Below are the code and all the weights of a small trained network. Each question names an input and a class and asks about switching units off, where a switched-off unit gives its printed mean instead of its output.

import numpy as np


def w(rows, s, z=0):
    codes = np.array(rows[::2]) - 128.0
    scale = np.full(codes.shape[1], s)
    scale[-1] = z or s
    return codes * scale


def f(y):
    return y / 2 * (1 + np.tanh(0.7978845608 * (y + 0.044715 * y**3)))


def log_softmax(a):
    a = a - a.max(-1, keepdims=True)
    return a - np.log(np.exp(a).sum(-1, keepdims=True))


def net(x, mask):
    res = np.array(x, float).reshape(1, 8) / 4 @ E
    y = f(res @ A[0][:, :-1].T + A[0][:, -1])
    res = res + np.where(mask, y, B[0][:, -1]) @ B[0][:, :-1]
    return log_softmax(res[-1] @ U[:, :-1].T + U[:, -1])


A, B = {}, {}
E = w([
[128,163,169,148],'x0',
[104,107,3,116],'x1',
[236,55,93,129],'x2',
[50,13,140,234],'x3',
[83,80,70,52],'x4',
[175,103,245,154],'x5',
[110,77,180,49],'x6',
[92,177,99,144],'x7',
],0.005)
A[0] = w([
[105,69,98,71,235],'neuron 0',
[103,61,116,132,111],'neuron 1',
[146,231,186,179,248],'neuron 2',
[40,161,90,101,111],'neuron 3',
[169,78,103,156,107],'neuron 4',
[144,132,178,91,254],'neuron 5',
[171,196,46,94,146],'neuron 6',
[116,124,149,129,67],'neuron 7',
[9,143,120,188,181],'neuron 8',
[168,46,137,187,179],'neuron 9',
[150,145,162,185,184],'neuron 10',
[174,146,128,56,232],'neuron 11',
],0.012,0.0051)
B[0] = w([
[109,10,103,102,242],'neuron 0',
[127,83,73,156,164],'neuron 1',
[148,52,193,8,255],'neuron 2',
[235,122,86,65,195],'neuron 3',
[118,132,140,206,151],'neuron 4',
[53,92,164,68,224],'neuron 5',
[208,57,93,195,212],'neuron 6',
[147,169,120,124,115],'neuron 7',
[64,175,18,55,252],'neuron 8',
[44,155,156,233,211],'neuron 9',
[77,166,179,106,184],'neuron 10',
[113,40,187,151,226],'neuron 11',
],0.016,0.0064)
U = w([
[130,151,25,105,106],'0',
[116,185,167,195,114],'1',
[120,173,115,69,39],'2',
[168,101,96,220,64],'3',
[191,220,147,127,2],'4',
[254,107,109,143,66],'5',
[107,69,190,56,232],'6',
],0.0071,0.0035)

Each question gives the input, the list of numbers given to net, and the class t.
The units are the neurons (one row each of A and B). Each row of codes is followed by its name. A weight is (code - 128) times the scale printed after its matrix; where a second scale follows, it is the last column's (A, B and U).
mask holds one flag per neuron, in row order. A switched-off neuron (its flag False) gives its mean, the last column of its row in B, instead of its output. The means were averaged over made-up inputs and are rounded, as every weight is.
A unit's drop is (log p(t) with every unit on - log p(t) with that unit switched off) / (log p(t) with every unit on - log p(t) with every unit switched off).
The circuit of an input: a set's keep is (log p(t) with only the set's units on - log p(t) with every unit switched off) / (log p(t) with every unit on - log p(t) with every unit switched off). Starting from all 12 units, units are removed one at a time, each time the one whose removal leaves the highest keep (on an exact tie, the one counted first), for as long as the keep stays at least 0.8.
circuit, biggest first: the units of the circuit, biggest drop first
most important unit: the unit with the biggest drop
k most important neurons: the k neurons with the biggest drops, biggest first
drop when u is switched off: that unit's drop, to one decimal
input [-1,-2,4,-6,5,-1,-5,4], class 3: most important unit => neuron 6
input [-4,1,2,-3,6,5,-2,8], class 3: circuit, biggest first => (neuron 2; neuron 8)
input [-8,7,6,-2,6,-5,5,-2], class 3: 2 most important neurons => (neuron 6; neuron 2)
input [7,6,-4,-5,2,-8,2,-4], class 5: circuit, biggest first => (neuron 6; neuron 3)
input [-7,5,-3,2,0,4,-8,3], class 0: circuit, biggest first => (neuron 8; neuron 11)
input [-3,-5,2,5,5,-6,-2,-1], class 0: circuit, biggest first => (neuron 2; neuron 11)
input [7,3,1,5,2,4,-8,1], class 2: circuit, biggest first => (neuron 6; neuron 11; neuron 0)
input [6,-2,-7,2,-3,-6,1,8], class 2: circuit, biggest first => (neuron 8; neuron 2; neuron 0; neuron 11)
input [-2,3,-4,4,-6,-3,6,0], class 0: circuit, biggest first => (neuron 8; neuron 2)
input [6,-6,-8,8,4,-2,6,-7], class 2: circuit, biggest first => (neuron 8; neuron 11)
input [5,6,1,7,-8,5,-8,-1], class 1: circuit, biggest first => (neuron 9; neuron 0)
input [2,5,1,3,1,5,-2,5], class 0: circuit, biggest first => (neuron 11; neuron 2)
input [-8,0,5,-2,7,-7,-3,-6], class 5: 2 most important neurons => (neuron 6; neuron 9)
input [6,1,3,-3,7,-3,-4,6], class 3: circuit, biggest first => (neuron 6)
input [-2,2,-5,5,-7,-1,5,6], class 0: 3 most important neurons => (neuron 8; neuron 11; neuron 5)
input [-1,7,-3,-4,3,-1,3,-3], class 5: 3 most important neurons => (neuron 6; neuron 2; neuron 3)
input [-7,-6,3,8,1,-7,-7,-2], class 0: 2 most important neurons => (neuron 8; neuron 11)
input [-5,-4,8,8,2,7,6,-3], class 3: 2 most important neurons => (neuron 9; neuron 1)
input [-5,7,6,-6,1,0,2,-1], class 3: 3 most important neurons => (neuron 6; neuron 2; neuron 3)
input [6,-2,-4,4,2,-1,-3,3], class 2: most important unit => neuron 8
input [7,3,7,8,-4,-4,4,0], class 1: 2 most important neurons => (neuron 9; neuron 6)
input [4,1,0,-8,4,-4,-7,7], class 5: drop when neuron 6 is switched off => 0.3
